Here is a tiny trained network, its code and every weight. The questions are about switching its units off for an input and a class, where a switched-off unit gives its printed mean instead of its output.

import numpy as np


def w(rows, s, z=0):
    codes = np.array(rows[::2]) - 128.0
    scale = np.full(codes.shape[1], s)
    scale[-1] = z or s
    return codes * scale


def f(y):
    return np.maximum(y, 0)


def log_softmax(a):
    a = a - a.max(-1, keepdims=True)
    return a - np.log(np.exp(a).sum(-1, keepdims=True))


def net(x, mask):
    res = np.array(x, float).reshape(1, 7) / 4 @ E
    y = f(res @ A[0][:, :-1].T + A[0][:, -1])
    res = res + np.where(mask, y, B[0][:, -1]) @ B[0][:, :-1]
    return log_softmax(res[-1] @ U[:, :-1].T + U[:, -1])


A, B = {}, {}
E = w([
[107,109,172,114,151,1,23],'x0',
[126,129,128,127,130,130,126],'x1',
[90,66,136,92,55,231,72],'x2',
[128,128,129,129,128,130,127],'x3',
[63,225,152,86,76,132,151],'x4',
[95,157,163,252,129,174,97],'x5',
[225,157,230,119,119,175,101],'x6',
],0.0098)
A[0] = w([
[182,189,179,109,147,179,46,98],'N0',
[150,75,83,144,169,175,198,125],'N1',
[91,252,159,135,32,113,92,102],'N2',
[196,117,190,96,137,151,99,80],'N3',
[99,84,189,82,142,89,94,63],'N4',
[188,181,107,207,254,101,208,155],'N5',
[211,10,105,178,157,120,65,70],'N6',
[126,175,65,124,86,182,204,119],'N7',
[138,155,107,128,92,198,210,88],'N8',
[72,131,32,195,111,119,76,127],'N9',
[187,88,98,133,161,109,57,56],'N10',
[189,111,131,36,156,104,176,254],'N11',
[65,189,193,94,81,146,165,133],'N12',
[81,68,163,92,73,138,94,67],'N13',
[188,103,203,88,66,97,136,129],'N14',
[178,171,118,132,186,103,203,35],'N15',
[116,23,130,152,89,173,101,143],'N16',
[145,109,103,55,97,136,110,181],'N17',
[90,124,158,176,107,146,71,163],'N18',
[57,84,89,114,136,104,124,111],'N19',
[166,32,151,138,180,161,178,96],'N20',
[186,194,167,154,156,179,84,72],'N21',
[173,46,117,52,158,110,130,142],'N22',
[84,111,32,104,129,107,125,58],'N23',
[112,146,138,97,124,132,159,196],'N24',
[95,120,132,125,152,76,23,86],'N25',
[146,90,95,123,51,194,121,113],'N26',
[123,108,108,114,77,149,97,48],'N27',
[97,193,171,29,66,97,174,138],'N28',
[52,125,193,99,136,36,12,54],'N29',
[225,208,208,52,99,144,107,50],'N30',
[122,93,109,114,67,176,106,63],'N31',
[236,92,167,142,202,165,93,136],'N32',
[159,120,82,3,119,114,132,151],'N33',
[194,137,216,110,103,134,114,34],'N34',
],0.0091,0.0062)
B[0] = w([
[48,132,63,148,99,141,192,189],'N0',
[229,145,87,154,112,161,119,197],'N1',
[142,58,39,160,123,98,45,209],'N2',
[61,95,34,85,105,138,205,175],'N3',
[204,211,133,128,162,162,132,172],'N4',
[51,143,176,72,170,84,58,250],'N5',
[144,93,67,137,90,98,102,204],'N6',
[205,166,155,150,111,173,130,220],'N7',
[224,194,149,118,116,174,123,207],'N8',
[65,108,102,174,106,172,209,202],'N9',
[188,147,69,97,85,129,106,169],'N10',
[72,104,192,190,148,163,91,234],'N11',
[161,49,25,149,112,74,43,206],'N12',
[133,213,137,18,183,97,135,177],'N13',
[112,145,111,181,173,142,193,180],'N14',
[115,187,98,47,169,34,129,177],'N15',
[57,148,152,92,178,72,51,201],'N16',
[91,106,178,161,160,154,99,194],'N17',
[118,149,214,184,201,168,114,195],'N18',
[93,119,44,141,74,165,190,187],'N19',
[221,114,38,127,104,103,55,176],'N20',
[62,137,140,136,90,159,169,177],'N21',
[102,116,171,209,142,160,89,198],'N22',
[85,130,66,140,120,111,245,184],'N23',
[149,103,148,143,131,163,87,182],'N24',
[238,176,110,149,138,170,185,201],'N25',
[108,197,153,61,184,101,107,194],'N26',
[99,174,93,62,189,65,134,149],'N27',
[158,58,81,203,103,75,50,219],'N28',
[253,195,140,120,135,170,185,235],'N29',
[76,128,61,104,133,130,191,200],'N30',
[88,195,118,55,212,49,130,170],'N31',
[69,121,75,161,80,135,125,206],'N32',
[83,177,187,225,127,180,135,215],'N33',
[101,133,90,99,110,148,200,171],'N34',
],0.006,0.011)
U = w([
[84,114,64,153,110,141,226,69],'0',
[173,81,54,166,107,109,27,84],'1',
[239,191,139,135,145,166,148,73],'2',
[92,187,147,64,203,72,75,96],'3',
[124,116,141,176,135,142,110,252],'4',
[121,123,143,179,133,142,105,235],'5',
[90,126,192,248,144,168,89,87],'6',
[130,76,188,108,93,108,128,106],'7',
],0.011,0.012)

Each question gives the input, the list of numbers given to net, and the class t.
The units are the neurons (one row each of A and B). Each row of codes is followed by its name. A weight is (code - 128) times the scale printed after its matrix; where a second scale follows, it is the last column's (A, B and U).
mask holds one flag per neuron, in row order. A switched-off neuron (its flag False) gives its mean, the last column of its row in B, instead of its output. The means were averaged over made-up inputs and are rounded, as every weight is.
A unit's drop is (log p(t) with every unit on - log p(t) with that unit switched off) / (log p(t) with every unit on - log p(t) with every unit switched off).
The circuit of an input: a set's keep is (log p(t) with only the set's units on - log p(t) with every unit switched off) / (log p(t) with every unit on - log p(t) with every unit switched off). Starting from the 12 units with the biggest drops (on a tie, the unit counted first), units are removed one at a time, each time the one whose removal leaves the highest keep (on an exact tie, the one counted first), for as long as the keep stays at least 0.8.
circuit, biggest first: the units of the circuit, biggest drop first
unit that matters most: the unit with the biggest drop
top k neurons: the k neurons with the biggest drops, biggest first
drop of u: that unit's drop, to one decimal
input [-6,2,0,8,-8,4,-5], class 1: unit that matters most -> N20
input [-4,1,-1,6,2,-7,5], class 6: circuit, biggest first -> N11, N33
input [7,0,4,2,-3,-2,0], class 2: circuit, biggest first -> N29, N25
input [-8,8,-2,3,8,-6,-3], class 1: circuit, biggest first -> N28, N12
input [-5,7,7,5,-4,2,3], class 3: circuit, biggest first -> N16, N26, N31
input [-4,-6,-4,3,-8,7,-2], class 1: circuit, biggest first -> N20, N6
input [5,-5,5,4,3,-7,-6], class 6: circuit, biggest first -> N33, N22
input [-4,-8,-8,-2,-5,-3,-1], class 3: top 2 neurons -> N5, N15
input [2,6,6,6,-5,4,-4], class 3: circuit, biggest first -> N16, N13, N31
input [7,0,-2,1,8,-1,3], class 1: top 3 neurons -> N2, N28, N12
input [-5,-8,3,4,8,4,6], class 1: top 3 neurons -> N12, N2, N28
input [-8,8,1,0,-6,1,-6], class 2: circuit, biggest first -> N1, N8
input [-3,-5,-2,-1,-6,3,-5], class 1: top 2 neurons -> N20, N1
input [-3,-5,-6,-4,-7,-8,6], class 6: circuit, biggest first -> N11
input [0,-8,-7,3,-2,-8,-7], class 4: top 2 neurons -> N11, N22
input [8,-4,0,1,5,6,-8], class 0: circuit, biggest first -> N9, N19
input [8,7,-5,-1,3,1,7], class 2: top 2 neurons -> N29, N25
input [-8,1,-5,0,-8,4,3], class 1: top 2 neurons -> N20, N32
input [-8,1,1,-8,4,0,8], class 0: top 2 neurons -> N30, N0
input [8,0,-2,0,6,0,1], class 2: circuit, biggest first -> N29
input [4,7,-4,0,-5,-8,-8], class 0: top 2 neurons -> N23, N19
input [-7,7,-8,-8,1,2,6], class 3: top 3 neurons -> N5, N15, N29
input [-7,-6,4,4,-5,-3,-4], class 2: top 2 neurons -> N1, N8
input [-8,-6,-3,-3,-7,-3,-7], class 2: top 3 neurons -> N1, N7, N8
input [-8,-2,-3,-6,4,1,-3], class 2: top 2 neurons -> N8, N7
input [3,3,-2,-2,2,6,-6], class 0: top 2 neurons -> N9, N11
input [5,-3,7,3,3,-4,-4], class 3: unit that matters most -> N13
input [-4,6,-4,2,0,-6,3], class 4: top 2 neurons -> N15, N18
input [-6,-4,7,3,8,8,-4], class 1: drop of N2 -> 0.5
input [0,-6,3,4,-7,2,4], class 1: drop of N6 -> 0.3
